Below is a small trained network, with its code and all its weights. Each question gives an input and a class and asks what happens when units are switched off, that is, made to give their printed mean instead of their output.

import numpy as np


def w(rows, s, z=0):
    codes = np.array(rows[::2]) - 128.0
    scale = np.full(codes.shape[1], s)
    scale[-1] = z or s
    return codes * scale


def f(y):
    return np.maximum(y, 0)


def log_softmax(a):
    a = a - a.max(-1, keepdims=True)
    return a - np.log(np.exp(a).sum(-1, keepdims=True))


def net(x, mask):
    res = np.array(x, float).reshape(1, 7) / 4 @ E
    y = f(res @ A[0][:, :-1].T + A[0][:, -1])
    res = res + np.where(mask, y, B[0][:, -1]) @ B[0][:, :-1]
    return log_softmax(res[-1] @ U[:, :-1].T + U[:, -1])


A, B = {}, {}
E = w([
[140,151,134,134,111,122,125,153,136,119,125],'x0',
[80,96,117,59,152,139,171,178,248,79,115],'x1',
[147,146,131,150,111,136,136,147,142,122,133],'x2',
[159,148,119,131,109,116,131,183,126,125,120],'x3',
[148,142,155,128,133,114,125,127,135,110,124],'x4',
[158,156,82,131,206,189,75,174,135,48,165],'x5',
[93,66,217,132,121,224,112,181,105,174,115],'x6',
],0.016)
A[0] = w([
[128,178,101,172,149,106,52,118,68,133,174,252],'neuron 1',
[111,136,125,89,116,158,172,137,192,93,96,210],'neuron 2',
[138,128,203,183,82,138,128,138,91,200,77,148],'neuron 3',
[94,62,180,116,121,114,183,166,157,172,104,67],'neuron 4',
[108,146,107,130,61,79,172,93,143,149,134,222],'neuron 5',
[136,149,109,114,115,66,189,100,150,142,113,153],'neuron 6',
[137,132,112,148,122,92,174,102,124,125,135,192],'neuron 7',
[167,155,4,96,162,124,114,128,217,38,181,247],'neuron 8',
[126,70,189,133,57,131,113,114,87,170,119,200],'neuron 9',
[93,153,167,85,117,133,166,126,177,160,82,126],'neuron 10',
[118,116,161,142,172,206,68,185,109,115,165,35],'neuron 11',
],0.012,0.0041)
B[0] = w([
[141,209,97,226,116,149,81,80,115,151,133,195],'neuron 1',
[133,47,157,55,145,177,187,146,141,106,94,201],'neuron 2',
[52,75,111,127,80,192,53,129,116,9,169,202],'neuron 3',
[97,151,132,155,127,78,181,255,191,134,76,192],'neuron 4',
[242,117,199,46,90,130,100,139,50,146,108,192],'neuron 5',
[137,86,141,57,77,82,154,89,106,108,82,187],'neuron 6',
[164,144,93,126,81,90,118,66,61,197,128,166],'neuron 7',
[96,96,58,105,182,149,108,107,101,102,126,253],'neuron 8',
[74,97,134,176,106,106,53,154,109,84,194,197],'neuron 9',
[127,120,144,138,92,131,232,169,213,168,193,179],'neuron 10',
[160,113,172,44,31,92,142,63,81,251,107,206],'neuron 11',
],0.0089,0.027)
U = w([
[184,145,199,115,66,100,103,73,73,182,127,218],'0',
[95,78,116,107,148,137,97,125,141,11,154,171],'1',
[167,103,174,14,106,120,184,106,148,175,97,143],'2',
[122,124,198,176,122,105,196,177,215,116,122,4],'3',
[172,216,95,201,199,137,138,66,129,148,100,128],'4',
],0.011,0.0031)

Each question gives the input, the list of numbers given to net, and the class t.
The units are the neurons (one row each of A and B). Each row of codes is followed by its name. A weight is (code - 128) times the scale printed after its matrix; where a second scale follows, it is the last column's (A, B and U).
mask holds one flag per neuron, in row order. A switched-off neuron (its flag False) gives its mean, the last column of its row in B, instead of its output. The means were averaged over made-up inputs and are rounded, as every weight is.
A unit's drop is (log p(t) with every unit on - log p(t) with that unit switched off) / (log p(t) with every unit on - log p(t) with every unit switched off).
The circuit of an input: a set's keep is (log p(t) with only the set's units on - log p(t) with every unit switched off) / (log p(t) with every unit on - log p(t) with every unit switched off). Starting from all 11 units, units are removed one at a time, each time the one whose removal leaves the highest keep (on an exact tie, the one counted first), for as long as the keep stays at least 0.8.
circuit, biggest first: the units of the circuit, biggest drop first
unit that matters most: the unit with the biggest drop
top k neurons: the k neurons with the biggest drops, biggest first
drop of u: that unit's drop, to one decimal
input [-5,-7,5,8,2,5,0], class 4: unit that matters most : neuron 1
input [7,-7,-6,8,-5,1,0], class 4: top 3 neurons : neuron 1; neuron 11; neuron 5
input [0,1,-6,0,7,-4,5], class 3: top 3 neurons : neuron 4; neuron 8; neuron 10
input [5,-5,5,1,-3,0,8], class 1: top 3 neurons : neuron 3; neuron 9; neuron 5
input [-3,0,-2,1,-4,7,-7], class 4: top 4 neurons : neuron 1; neuron 3; neuron 9; neuron 2
input [4,-8,-3,-8,7,6,0], class 4: top 2 neurons : neuron 1; neuron 5
input [-4,2,5,-6,-4,-3,6], class 3: top 2 neurons : neuron 4; neuron 8
input [-1,3,0,0,6,-1,1], class 3: top 2 neurons : neuron 11; neuron 5
input [-7,8,-3,0,5,7,1], class 2: top 4 neurons : neuron 11; neuron 3; neuron 9; neuron 2
input [1,4,-2,-3,4,3,1], class 2: top 2 neurons : neuron 3; neuron 9
input [-6,2,-3,1,-4,-2,7], class 3: top 2 neurons : neuron 4; neuron 8
input [3,1,-4,-7,-6,-3,7], class 3: top 3 neurons : neuron 4; neuron 8; neuron 10
input [1,-1,8,0,6,-1,1], class 1: drop of neuron 11 : 1.0
input [-8,3,4,0,-8,-7,7], class 3: circuit, biggest first : neuron 4
input [-7,4,7,2,-4,6,3], class 2: drop of neuron 11 : 0.9
input [8,7,-5,-1,8,0,2], class 3: drop of neuron 11 : 0.3
